In the rows, zero is written as 128.
Each row is followed by its class; each block has classes of its own.
[121  56 149 132 117 107 127  90 129 155  45 148 114 119 102 102 115 123
 111  88 133  96 108 122 158 128 116 144 134 155 181 156 144 133 155] => Z_82
[130 164  78 153 107 122 124  92 116  94 149 139 106 133 149 111  97 128
  88 207 137 161 124 150 141 175 118 137 145 122 128 141 100 113  64] => Z_163
[112 137 164 164 103 151  83 147  85 128 160 141 171  97 132 130  85 161
  85 192 140 162 119 183 130 156  97 115  97 104 135 184 125  98 112] => Z_163
[150  86 149  71  35 113 146 135 129 128 177 153 133 117  95 146 152 185
 166  72 149 109 139  79 167 119  93 178 135 164 152 104 208 161 136] => Z_895
[115 110 151 107 131 112 120 142  94 149 131 160 133 127  86 173  92 157
 127  80 153  93 100  82 172 122 114 136 150 133 143 159 173 149 152] => Z_54
[129 130 108  95 141 110 129  87 154 150 104 115 117 130 126 131 105  95
 137 148 110 127 113 125 144 156 146 138 165 141 149 152 168 149 101] => Z_991
[134 148  59 151 124 132 164  78 115 114 150 128 102 129 127 145  98  90
 123 168 117 144 111 132 134 160 101 152 120 151 135 156 161 129 110] => Z_163
[ 99 108 163  93 103 149 129 126 101 157 171 174 140 100 136 136  79 150
  94 174 137 138 106 213 120 164 178 125 105  92 133 157 109  95 178] => Z_163
[119 118 130 111 154 130 140 106 152 145 125 144 112  96 124 143 116 116
 121 133 125 133 100 178 137 166 140 112 174 106 166 157 100 115 139] => Z_163
[143 152 135 111 122 103 132 110 153 173 155 141 113  87 105 100 113  91
 129 107 121 176  95 188 117 192 143 119 145 114  97 140 152 140 127] => Z_865
[147 121 146 138  65 147 101 146  97 129 128 140 121 103 117 123 136 116
 137  51 149 120 127 137 133  98 125 143  97 127 114  77 111 190 137] => Z_97
[134 125 185 128  91 139 153 141  95 148 164  96 109 144 122 148 138 116
 149  59 143 117 116 116 172 130 120 157 151 127 128  96 168 158 128] => Z_82
[133 114 133  80 163 120 112 125 163 113 121 144 114 135 118 109 154 164
 106 127 123 150 122 117 122 119  83 124 141 123 182 184 163 162  57] => Z_54
[144  90 151 102  58 113 138 120  93 173 160  79 145 114 115 127 121 122
 171  20 146 122 129 105 153 125  82 155 137 149 133 101 148 174 112] => Z_163
[127 124 127 117  75  90 144  74 162 114  50 192 104 106 102  90 160 156
 124  73 103 137  85 158 141 165 146 131 136 156 193 160 117 138 110] => Z_725
[136  92 147  96 116 121 163  86 156 121  86 184 110 132 117 121 147 122
 140 105 119 103 124 131 146 120 150 128 112 133 173 142 164 128 151] => Z_82
[150 103 162 155 104 110  82  78 134 131  47 171  95  77 114 112 145 115
 128  66 131 114  98 124 175 133 171 181  96 145 114 112 156 152  94] => Z_82
[137 147 126  73 117  74 125 119 132 112 136 179 112 155 113  90 132 125
 127 111 131 146 104 118 135 143 100 124 135 123 159 179 173 168 112] => Z_54
[130 157 127 127  52 114 140 149 101 131  89 143 125 132 136 159 100  97
 167 107 146 117 159 100 138 131  96 143 127 139 169  81 117 157 196] => Z_991
[ 99 147 140  98 137 105  72 159 168 142  92 156 130 115 108 123 102 140
 114 204 120 125 112 142 110 159 164  95 150 113 140 158  99 150 165] => Z_895
[158 121 124 136 119 139 141 119 123 158 158 136  93  97 104 192 117 118
 131  63 136 100 127 116 174 154 139 151 146 137 108  96 163 136 156] => Z_97
[146  72  80 154  52 117 107  46 118 151  94 190 127 101  78 119  91 146
 193  14 159  99 108 113 123  99 118 143  96 151 133 111 135 165 151] => Z_725
[139 113 165  91  67  99 158 137 122 155  81 172 124 104 106 142 122 125
 137  48 125 111 129 109 126 131 133 146  74 143 138 109 122 144 191] => Z_54
[134 128 139 147 137 142 142  95 122 142  74 135 124  99 140 133 111  81
 116 147 129 138 129 155 147 137 115 124 119  98 149 145 134 133 135] => Z_82
[164  98 150  78  62 125 175 130 137 140 128 195 129 104  87 144 125 129
 136  63 164 126 125 104 147 122  77 142 130 137 126 134 144 183 133] => Z_54
[145 104 124 104  72 117 152 129 164 113 133 164 117  96 108 160 143 159
 148  86 159 130 149 114 151 168 116 157 158 149 145  93 132 144  85] => Z_163
[169  55 156 147 131 108 138  49 176 100  77 183 122  93  97  92 179 127
 131  36 110 156 114 114 142 144 127 143 130 146 144 133 147 136 112] => Z_725
[101 142 132 165 170 121 120  94 117  32  95 177  81 164 161  73 151 121
  66 194 128 167 124 149 150 146 161 125 162  81 190 122  97 113 100] => Z_82
[118 174 105 182 144 148 135 120  91 129  75 131 121 109 134 188 108 113
 127 131 138 127 109 125 169 146 113 140 130 122 147 155 142 134 112] => Z_725
[149 103 140  91 105  89 113 108 149 145 103 186 129 103 105 128 120 123
 166 125 117  96 104 117 136 135 119 154 119 180 126 132 199 133 184] => Z_865
[110 134 178 123 170 125 113 158 132 155 122 115 152  92 104 132 104 120
 113 138 129 172  94 161 135 149 123  98 140 101 138 157 131 136 168] => Z_865
[142 124 148 102  77 146 143 164 100 157 148 152 127 103 108 192  87 121
 139 121 158 105 108 148 172 142  90 156 119 137 136 134 169 161 203] => Z_97
[ 85 118 184 103 129 163 124 206 117 136 102 179 143  78 139 180 141 136
 105 144 148 122 130 191 121 161 153 141 118 110 165 151 135 129 135] => Z_163
[138 135 138 122 113 142 129 145 108  96 118 174  99 123 118 163 134 134
 133  98 154 120 111  82 142  85 116 168 109 131 122  93 123 179 149] => Z_54
[138  81 132  74 133 106 177  65 174 128  51 158 111 123 106 122 142 126
 128  99 121 124  80 106 168 128 166 147 148 158 144 145 113 164 142] => Z_725
[147 112 179  90  53  90 127 140 160  71 112 155 146 115 122  94 198 161
 147 107 116 131 149  84 142 122 120 143 164 148 156  66 121 159 115] => Z_895
[132  92 129 126  84 127 154 121 106 123  96 147 116 118 124 134 118 104
 144 106 135 115 136 104 142 109 107 157 104 130 168  92 114 144 205] => Z_895
[144  93 180 129 113 146 116 116 140 142  42 162 111  96 127 123 153 150
 108  84 141 120  77 157 175 117 136 157 116 139 148 165  89 143 102] => Z_725
[128 148 144 171  77 121 118 122 129 139 108 156 107  92  83 144 110 114
 135  88 134 137 112 138 145 181 104 138 157 138 144 125 161 166 125] => Z_82
[104 128 170 148 149 171 105 147 123 134 128 136 123  89 121 147 126 137
 114 142 142 160 107 177 116 117 121 132 119  88 158 140 140 149 169] => Z_82
[146 104 138 140 108  84  94  98 189 158  79 161 113  84  60 120 114 138
 135  68 140 124  64 128 169 162 155 143 161 166 129 173 131 130 129] => Z_991
[143 176 100  99 117 112 137 117 109 118 141 151  96 164 150 118 102  88
 144 148 135 142 115 147 134 149  78 133 119  97 157 164 154 160  83] => Z_54
[127 116 189  55 129 142 179 146 133 134 162 128 132 146 134 169 131 130
 118 135 109 141 138 121 154 150 151 124  95 126 143 147 156 138 152] => Z_163
[131 156 105 111 123 116 154 129 116 131 161 127 107 126 112 118 128 114
 100 104 146 171 109 127 134 162  97 151 151 119 123 158 173 177  49] => Z_54
[146 133 135  86 115 116 148 132 168 149  57 146 119 108 133 118 117 112
 125 133 135 155 142 159 149 166 126 120  80 117 153 149 128 136  66] => Z_865
[114 100 145 107 111 101 119 141 121 134 117 131 137  94  81 127 153 150
 157   4 144 134 102 100 121 104 115 153 131 134 158 115 167 184 118] => Z_54
[ 86 105 193 115 186 139  98 153  56 124 146 170 152 126 141 155  98 123
  99 151 123 116 121 135 122 120 131 119 148  80 161 146 168 125 204] => Z_54
[124 160 104 160  46 114 141 112 119 177 137 141  99 104 102 157  69 139
 130 116 154 119 133 146 132 188 139 144 139 132 110  92 121 114 164] => Z_82
[115 136 147 153 104 123 124 144 112  96 123 145 123 109 118 174 142 159
 155 108 154 125 134  98 156 123 115 170 132 132 161  84 179 135 165] => Z_82
[141 150  96 155 101 111  62 107 115 175 130 114 140  75  91 152  77 142
 137  92 167 145 136  92 160 143  70 126 196 129 133 141 164 178 100] => Z_991
[155 136 117 108  87 108 109 105 133 139 119 156 131  98 136 132 153 132
 155  78 145 113 165  99 138 110 117 136 168 135 141  98 156 145 121] => Z_991
[112 120 131 154 124 169  94 113 128 121  90 178 136  78 103 157  86 143
 104 153 140 152 118 147 126 115 153 124 103 108 151 141 114 145 157] => Z_991
[130  80  96 110  90 128 174  93 126 156 143 145 130  89  97 157 126 130
 150  43 137 122 146 123 126 144 113 150 111 151 160 129 185 135 127] => Z_163
[101 126 163 123 145 130 155 157 118 160 110 151 133 104  98 160 101 131
  97  94 132 128 107 153 133 158 130 101 140  98 166 170 115 113 159] => Z_54
[120  95 122 141 138  94 158 118 149 107  42 165 140  92 117 114 146 116
 113  98 157 133  98 141 156 124 172 138  80 131 147 157  72  84 151] => Z_163
[131 154 151 160 102 136 105 135 115 122  74 160 136  83 116 146 158 162
 113  72 143 147 131 104 137 106 133 128 103 130 123 118 106 161 142] => Z_725
[126 117 178  83  94 122  99 169 123 123 110 179 123 104 122 125 139 152
 133 113 159 133 126 125 145 123 129 150 140 134 134  91 138 177 138] => Z_865
[120 153  89 117 108 135 150 106  97 132 129 141  84 140 135 161  65  94
 119 163 145 138 101 150 179 189 139 165 104 124 139 157 148 152  77] => Z_163
[112 138 170 169 125 132 122 152 112  90  41 149 146  91 142 151 179 128
 152  81 142 122 104 140 149 112 153 152 124 118 153 101 100 130 123] => Z_725
[105 121 151 140 103 156 102 175 117 187 142 153 134 109 108 160  85 119
 146 122 139  90 129 184 104 158 135 100 128  96 144 154 128 113 162] => Z_895
[130 144 132 115  92 116 167 126 138 137 114 170 123  66 109 156 114 160
 116 123 141 166 126 161 159 172 101 130 135 117 180 127 137 103 167] => Z_865
[161 150 132 148 113 125 103  85 112 168 131 139  63  96 142 127  87 112
 116 124 106 154 112 171 154 180  82 153 119 125 155 130 147 113 152] => Z_865
[142 138  85 118 128 114 101 103 171 128  62 177 111  80 108 140 122 131
 117 155 167 132  92 115 161 114 146 164 141 152 120 161 130 159 116] => Z_991

A new block, with new classes.
[174 124 137  85  32 162 100 150 166 119 160 137 175 161 130 146 110 149
 184 121 137 112 136 176 192 192 122 135 116 188 140 125 120 110 138] => Z_849
[132 173 177 138 106 157  97 108 166  98 193 162 130 125 158 136 105  87
 107 150 139 114 117 126  97  71 131  96 152 252  42  74 132 158 142] => Z_137
[170 114 162  89 104 116 177 146 126  67  86 123 175 166 119 110 137 154
  84 143  95  47 156 171 170 174 135 107  97 164 158 181  92 170 132] => Z_745
[129 166 113 160 159 136 131 151  95 124 142 158 118 134 132 193 133  88
 170 176 146 147 133 165 163  86 120  91 138 137 134 166 102 159 109] => Z_745
[129 149 155  84 112 142 105 137 171 109 166 155  94 150 133 102 119 106
  72 148 119 136 101 119  81  96 163 101 128 193  64 110 128 166 159] => Z_779
[135  97 142  67 108 161 185  98 137  50 121 149 142 179  82 150  96 151
 144 131 138 135 104 161 158 201 118 115  60  83 164 130 134 187 125] => Z_954
[177 160 144 173 136 141 115 158 107 123 178 178 110 113 151 141 141  90
 161 149 124 136 110 172 139 121 122 135 147 147 145 189 133 141 150] => Z_523
[166  89 148 111  38 155 131 164 167 126 109 121 191 166 148 143 141 151
  82 156 125 135 146 159 173 121 124 117  91 194 139 158 101 103 176] => Z_268
[136 158 193 120 121 150 113 138 157  89 178 176 123 124 163 114 121 101
 111 150 106 157 113 127 125  81 139  95 145 202  75 124 124 141 147] => Z_187
[135 162 135 191 172 104 131 134 118 139 181 170 133 106 145 130 138  88
 153 152 139 133 111 188 141 134 135 148 144 114 147 144 103 158 134] => Z_849
[113 154 157 108 129 143 102 166 155 112 165 148 126 152 136 111 115 118
  95 161 129 154 130 146 122  78 143 101 105 185  75 120 132 140 138] => Z_779
[127 169 136 181 100 123 136 162 110 124 171 179 141 113 142 154 155  82
 171 166 144  98 159 174 167 106 134 122 127 182 144 185 105 127 118] => Z_6
[171 177 140 179 129 147 134 153  88 124 140 180 147 115 110 163 130  81
 183 193 146 109 135 160 145 134 130 129 145 145 129 142 129 176 101] => Z_137
[137 157 114 162 132 137 116 168 100 112 171 175 116 146 133 149 119  62
 187 154 154 146 109 141 156 120 115 110 153 128 146 165 133 152 123] => Z_187
[137 168 140 145 142 149  75 156 155 128 174 146 117 133 146 111 131  92
  92 145 133 132 102 117  86  83 131 117 144 223  60 108 124 161 139] => Z_779
[217  93 122  91  57 160 151 146 180  98 135 151 129 131 122 139 150 159
 146 100 108 102 135 187 169 135 163 133  92 137 149 165 116 141 134] => Z_847
[161  98 161  99  49 125 229 125 137 101 215 144 148 176 136 137 150 118
 106 122  83 114  81 127 148 101 126 100 101 165 162 153 127 166 188] => Z_187
[134 172 132 168 140 137  86 175  90 129 136 193 142  94 147 172 134  77
 186 183 143 142 152 220 174 114 113 130 154 169 162 220 103  97 132] => Z_523
[121 176 152 133 144 127 111 177 146 102 153 133 140 109 155 118 109  96
  85 185 142 112 123 136 106  59 146 123 126 180  83 121 160 130 150] => Z_849
[185 151 138 181 109 157 123 170 116 153 160 187 115 112 150 163 150  78
 162 171 132 155 107 180 157  74 144 105 155 124 123 155  90 152 143] => Z_137
[138 167 116 174 108 139 108 172 139 103 211 165 107 139 148 131 132  84
 167 127 135 129 116 123 139  98 134 129 170 162 113 170 134 154 140] => Z_6
[124 178 164 151 123 146 114 192 161 107 172 148 126 134 157 109 109  85
  85 175 136 154 134 115 116  91 148 123 137 208  71 111 156 138 150] => Z_397
[154  81  99  79  43 128 142 176 142 124 151 114 130 171 123 192  91 177
 108 139 107 125 130 110 119  78 167  93 140 188  88 138 155 138 188] => Z_779
[176 105 184 117  95 151 178 111 136 112 115 141 132 144 143 164  95 168
 137 204 118 157  91 201 183 156 118 157 120 185 115 106 127  88 147] => Z_397
[119 178 167 111 132 154 115 154 177  74 182 158 142 129 158 107 120 108
 120 162  99 131 142 117 124  73 142  90 124 205  78 146 123 144 143] => Z_745
[142 180 169 127 148 154  86 175 166  89 159 152 103 125 167 124 118  96
  54 148 121 162 126 146 110  16 139 116 130 187  82 119 145 152 162] => Z_523
[123 187 159 133 106 148  71 174 163 121 171 152 151 153 149  86 107  71
  82 161 142 129 137 121 131 108 126 115 142 185  88 112 112 110 152] => Z_137
[165 154 133  82  51 178 107 206 157  80 160 154 173 176 100 155 137 121
  85 105 139 125 170 180 165 147 130 105  93 194 177 190 136 171 155] => Z_523
[154 153  84 186 149 139 121 186 109 129 135 161 112 105 142 192 144  70
 155 165 149 124 134 131 117  70 152  90 151 140 121 166 109 180 127] => Z_745
[133 118 143  58  68 156 168 114 166 107 142 150 141 124 123 156 148 110
 164 156 114 145 116 201 185  74 128 147  75 169 146 124 101  97 118] => Z_847
[105 174 113 126 129 120  74 172 158 128 146 138 135 151 139  93 105  84
 116 153 126 119 137 119  96  78 138 116 138 221  85 111 133 150 133] => Z_779
[158 145 121 141 111 130 109 164  97 142 152 172 101 105 139 166 150 108
 160 176 113 129 134 209 184  94 142 152 161 181 136 173  70 133 140] => Z_779
[118 165 150 102 124 148 117 146 173  99 207 145 140 144 130  88 147 117
  84 144  97 119 116 124  98  68 135 101 137 175  73 171 143 151 150] => Z_779
[140 156 152 165 125 121 122 123 110 122 129 184 128 102 164 153 149  95
 178 203 121 124 157 186 172  85 135 123 149 176 128 197  95 131 139] => Z_268
[154 153 121 203 146 149 109 189 107 129 155 183 137  94 143 187 149  70
 155 162 156 158 136 210 140  78 126 124 132 149 149 178 125 154 126] => Z_523
[112 172 176 131 126 168  90 164 155  85 166 163 133  88 170 116 128  88
  71 173 133 126 139 139 128  80 127 107 102 221  76 144 105 107 158] => Z_954
[144 172 165 138 109 170 112 148 165  98 180 182 121  96 156 103 133  74
 148 169 108 148 116 122 113 112 142 124 119 186  87 123 121 154 141] => Z_954
[145 153 142 161 118 134 137 127 112 130 174 191 122  97 151 164 101  93
 186 196 134 133 121 172 160 110 137 154 132 184 141 110  92 108 157] => Z_137
[151 175 108 172 127 133 110 125 134 131 162 190  98 116 151 161 153  55
 177 160 146  96 100 125 136  96 130 150 178 132 129 159  76 136 137] => Z_6
[144 155 104 200 109 131 113 158 115 160 159 165  95 111 154 165 131  61
 154 181 169 140  97 142 126 111 132 154 154 171 126 128 110 101 137] => Z_6
[145 163 125 155 128 141 136 149 124 115 182 174 131 135 127 160 153  93
 185 128 111 146 142 154 157 123 137  96 142 163 143 163  92 203 115] => Z_745
[160  82 147  61  70 193 152 182 156  75 114 131 140 149 142 178 119 136
 124 156 121 174  87 166 167  78 134  92  87 195 123 128 100 140 157] => Z_745
[141 166 145 177 128 158 101 140 114 119 177 194 120  97 162 154 151  67
 172 162 145 119 121 166 150 120 115  87 130 164 114 197  87 132 138] => Z_954
[128 150 132 143 138 111 127 155  97 130 189 166 120 106 148 150 123 105
 193 152 112 160 105 177 176 124 136 150 167 139 157 167 100 133 162] => Z_849
[119 164 128 131 106 144  76 136 168 118 143 135 122 137 157 112 123  84
  76 163 151 132 140 108 111  92 129 133 134 208  95 120 128 121 160] => Z_268
[152 145 113 174 112 145 147 144 113 122 176 182 120 109 144 158 157  64
 207 156 124 120 117 161 154  99 124 106 132 104 141 187 107 167 127] => Z_954
[120 179 166 155 125 138 118 152 151 121 159 157 126 109 163  93 126  73
  98 173 120 134 134 115  94  88 142  92 100 187  79 122 135 138 142] => Z_954
[156 162 112 171 113 128 113 206 112 141 158 175 130 112 149 163 124  72
 185 179 149 145 121 189 154 100 155 119 143 162 148 165 122 157 148] => Z_849
[133 175 137 104 100 149 109 109 164 109 136 153  97 106 142 117 125 101
 107 144 119 101 157 120 114 103 146 118 105 183 101  98 118 141 133] => Z_954
[167  73 163  51  72 157 141 104 125  68  61 150 125 120 119 137 116 127
 165 119 122 108  99 158 154 183 134 141 115 193 140  77  98 156 107] => Z_187
[165 135 113 124 146 103 166 114 150 118  67 130 188 164 135 117 113 144
 147 146 125  59 106 211 141 115 111 107  70 159 198 154 114 160 133] => Z_849
[118 205 179 131 129 157  89 140 164  84 174 157 121 135 152 105 120 113
  92 158 134 130 126 133 121  89 124 114 134 243  74 138 140 124 132] => Z_6
[140 171 156 182 142 127 146 114  99 152 144 197 116 106 140 151 176  85
 171 177 143 119 119 177 154 131 127 113 127 115 146 193  79 112 112] => Z_6
[193  99 131  96  55 154 152 173 105  83  90 139 154 163 104 150 112 124
 155 150 116 108 113 159 182 215 125 145 112 156 170 150 108 178 139] => Z_954
[168 135 112 156 110 115 136 172 114 134 136 132 142 117 146 161 135  97
 151 172 122 109 107 183 153  81 135 149 174 135 131 153 126 152 141] => Z_849
[168 153 156 180 166 132  96 152  98 126 108 198 139 105 160 183 151  76
 160 164 144 116 131 200 155  91 120 106 151 139 133 194  74 147 131] => Z_523
[177 190 134 172  84 182  98 197 126 105 210 131 166 169 127 186 145 136
 111 133 165  92 143  93 173 118  88 128 128 218 107 171 146 131 133] => Z_6
[134 165 157 116 129 146 102 163 151 102 131 162 116 119 156 133 108  94
  99 180 133 127 135 101  97 110 164  81 121 212  74 124 112 133 153] => Z_745
[171 113 143  72  89 123 149  99 125 104 134 128 109 162 135 149  89 172
 212 162  76 105 106 141 178  93 124 163 140 185 101  87 131 142 131] => Z_779
[143 168 126 190 124 141 117 166 110 135 175 176 117 113 147 184 136  76
 164 172 155 136 136 169 163 121 128 131 173 182 117 165 111 138 133] => Z_397
[151 181 181 144 120 172  87 180 165  89 156 163 127 116 153 101 106  76
 100 180 146 143 135 149 129  67 146 135 117 204  64  58 132 158 121] => Z_137
[116 169 168 128 126 155  87 115 150 107 148 151 126 125 153 137 114 119
  99 190 154 151 149 119 135 105 122 131 113 208  83 118 133 101 148] => Z_268
[ 82 193 163 132 143 123  89 131 166 128 161 142 113 160 157  93 130  79
  76 126 136 155 122 103 122  68 120 111 132 172  85  92  99 121 128] => Z_6
[164 102  89  88 110 103 154 144 122 108  39 126 151 161  96 171 108  92
 126 164 159  49 114 109 119 147 147 145 112 105 145 127 117 143 125] => Z_847
[159  98 144  67 111 127 226 102 125  86 124 129 133 118 114 181 129 164
 129 165  83 120  84 158 132  59 144 135  90 177 140 150 147 137 157] => Z_847
[164  83 154 110 101 125 181 115 146 114 104 114 162 112 146 128 145 161
 115 123  90 131  87 243 154  95 130 140  99 193 158 109 104 161 138] => Z_849
[150 173 159 129  92 156 111 185 167 100 162 149 142 164 152 111 125  80
  96 177 136 119 137 138 125 106 142  67 116 205  82 154 132 150 137] => Z_745
[138 141 129 150 113 132 114 143  86 147 177 172 110 100 127 150 145  84
 197 175 140 113 124 151 150 153 131 158 143 169 117 142 103 123 116] => Z_779
[139 138 132  68  62 164 174 163 144  92 154 143 148 137 123 177 135 114
 132 171 101 127 126 118 129  77 152  83 107 211 126 157 130 157 158] => Z_745
[116  93 173  96 126 137 146  91 131  74 107 141 179 138 107 126 113 176
 140 140 112 152 136 127 134 198 128 133 113 153 125 145 138 151 133] => Z_268
